Below is a small trained network, with its code and all its weights. Each question gives an input and a class and asks what happens when units are switched off, that is, made to give their printed mean instead of their output.

import numpy as np


def w(rows, s, z=0):
    codes = np.array(rows[::2]) - 128.0
    scale = np.full(codes.shape[1], s)
    scale[-1] = z or s
    return codes * scale


def norm(h):
    return h / np.sqrt((h * h).mean(-1, keepdims=True) + 1e-5)


def f(y):
    return np.maximum(y, 0)


def log_softmax(a):
    a = a - a.max(-1, keepdims=True)
    return a - np.log(np.exp(a).sum(-1, keepdims=True))


def net(x, mask):
    res = np.array(x, float).reshape(1, 4) / 4 @ E
    u = 0
    for l in range(4):
        y = f(norm(res) @ A[l][:, :-1].T + A[l][:, -1])
        res = res + np.where(mask[u : u + 7], y, B[l][:, -1]) @ B[l][:, :-1]
        u += 7
    return log_softmax(norm(res)[-1] @ U[:, :-1].T + U[:, -1])


A, B = {}, {}
E = w([
[96,51,107,206,94],'x0',
[158,127,195,150,249],'x1',
[230,136,165,173,76],'x2',
[130,128,124,126,131],'x3',
],0.0018)
A[0] = w([
[18,129,65,44,61,112],'0.n1',
[195,200,76,38,76,22],'0.n2',
[114,37,143,217,210,86],'0.n3',
[37,176,114,16,120,6],'0.n4',
[82,240,159,3,157,154],'0.n5',
[177,44,60,146,132,75],'0.n6',
[233,237,152,122,97,39],'0.n7',
],0.0038,0.0016)
B[0] = w([
[243,190,138,250,168,243],'0.n1',
[79,210,69,143,76,196],'0.n2',
[75,166,77,142,167,214],'0.n3',
[251,63,80,105,126,200],'0.n4',
[188,33,147,112,102,254],'0.n5',
[144,134,190,121,84,159],'0.n6',
[86,204,104,131,194,191],'0.n7',
],0.003,0.0032)
A[1] = w([
[155,126,207,111,12,253],'1.n1',
[166,180,135,96,129,136],'1.n2',
[103,29,188,44,127,88],'1.n3',
[64,3,142,133,109,81],'1.n4',
[140,185,242,213,129,111],'1.n5',
[124,212,106,1,84,159],'1.n6',
[90,90,112,136,76,108],'1.n7',
],0.0033,0.0011)
B[1] = w([
[144,100,3,68,142,248],'1.n1',
[106,174,85,123,134,222],'1.n2',
[29,53,219,217,131,162],'1.n3',
[135,160,105,22,88,181],'1.n4',
[134,127,82,121,66,240],'1.n5',
[13,78,171,170,113,230],'1.n6',
[204,88,190,86,112,166],'1.n7',
],0.004,0.0014)
A[2] = w([
[187,70,122,254,90,154],'2.n1',
[75,122,61,36,39,253],'2.n2',
[111,47,207,57,145,32],'2.n3',
[143,210,184,136,128,10],'2.n4',
[51,226,147,208,179,244],'2.n5',
[226,214,112,17,162,11],'2.n6',
[160,238,223,94,212,173],'2.n7',
],0.0029,0.00059)
B[2] = w([
[113,119,182,152,117,255],'2.n1',
[95,145,149,116,143,222],'2.n2',
[108,80,253,209,145,159],'2.n3',
[149,120,55,114,72,144],'2.n4',
[164,126,115,106,114,218],'2.n5',
[153,117,99,176,84,193],'2.n6',
[146,50,84,137,72,186],'2.n7',
],0.0041,0.0023)
A[3] = w([
[92,51,135,62,8,59],'3.n1',
[20,182,110,148,208,73],'3.n2',
[126,63,84,90,61,106],'3.n3',
[106,187,110,254,74,147],'3.n4',
[98,159,136,220,119,142],'3.n5',
[115,56,128,177,155,251],'3.n6',
[65,117,138,107,211,136],'3.n7',
],0.0046,0.0016)
B[3] = w([
[188,189,121,114,155,174],'3.n1',
[210,192,25,80,15,175],'3.n2',
[211,102,136,212,253,191],'3.n3',
[71,57,212,79,161,253],'3.n4',
[71,147,171,43,242,186],'3.n5',
[12,182,176,83,126,237],'3.n6',
[141,176,150,145,16,176],'3.n7',
],0.0029,0.0037)
U = w([
[237,109,69,178,109,204],'0',
[38,81,228,135,175,152],'1',
[32,255,52,69,53,7],'2',
],0.0093,0.0016)

Each question gives the input, the list of numbers given to net, and the class t.
The units are the neurons (one row each of A and B). Each row of codes is followed by its name. A weight is (code - 128) times the scale printed after its matrix; where a second scale follows, it is the last column's (A, B and U).
mask holds one flag per neuron, layer by layer. A switched-off neuron (its flag False) gives its mean, the last column of its row in B, instead of its output. The means were averaged over made-up inputs and are rounded, as every weight is.
A unit's drop is (log p(t) with every unit on - log p(t) with that unit switched off) / (log p(t) with every unit on - log p(t) with every unit switched off).
The circuit of an input: a set's keep is (log p(t) with only the set's units on - log p(t) with every unit switched off) / (log p(t) with every unit on - log p(t) with every unit switched off). Starting from the 12 units with the biggest drops (on a tie, the unit counted first), units are removed one at a time, each time the one whose removal leaves the highest keep (on an exact tie, the one counted first), for as long as the keep stays at least 0.8.
units of the circuit, in order: the units of the circuit, biggest drop first
most important unit: the unit with the biggest drop
top k neurons: the k neurons with the biggest drops, biggest first
top k neurons in layer l: the k neurons of layer l with the biggest drops, biggest first
drop of u: that unit's drop, to one decimal
input [0,-5,7,-5], class 2: top 2 neurons in layer 1 : 1.n1, 1.n6
input [7,2,-2,8], class 2: top neuron in layer 1 : 1.n4
input [1,-2,-5,2], class 1: units of the circuit, in order : 0.n1, 3.n4
input [8,1,7,-4], class 1: units of the circuit, in order : 0.n4, 3.n4
input [1,1,6,6], class 1: units of the circuit, in order : 3.n4, 0.n4
input [4,8,-7,-2], class 2: top 2 neurons : 3.n2, 0.n3
input [0,-3,-7,6], class 0: top 3 neurons : 0.n4, 1.n6, 0.n1
input [3,-5,-1,2], class 1: top 2 neurons in layer 0 : 0.n1, 0.n5
input [0,6,2,6], class 0: top 2 neurons in layer 0 : 0.n5, 0.n1
input [5,8,-3,-3], class 2: top 2 neurons in layer 0 : 0.n3, 0.n1
input [-8,-1,-2,-2], class 0: top 2 neurons : 0.n4, 0.n5
input [2,-5,-3,5], class 1: top 2 neurons : 0.n1, 3.n4
input [-7,-1,-1,-5], class 0: top 2 neurons : 0.n4, 0.n5
input [3,-5,-3,2], class 1: most important unit : 0.n1
input [-4,0,-6,3], class 0: top 2 neurons : 0.n4, 0.n1
input [-8,-2,-8,1], class 0: top 2 neurons : 0.n1, 0.n4
input [-5,0,4,-3], class 2: top 3 neurons : 0.n2, 1.n6, 0.n1
input [4,2,-6,-6], class 2: drop of 3.n2 : 0.1
input [7,2,-8,-4], class 2: drop of 3.n2 : 0.1
input [-8,-3,7,8], class 2: most important unit : 1.n6
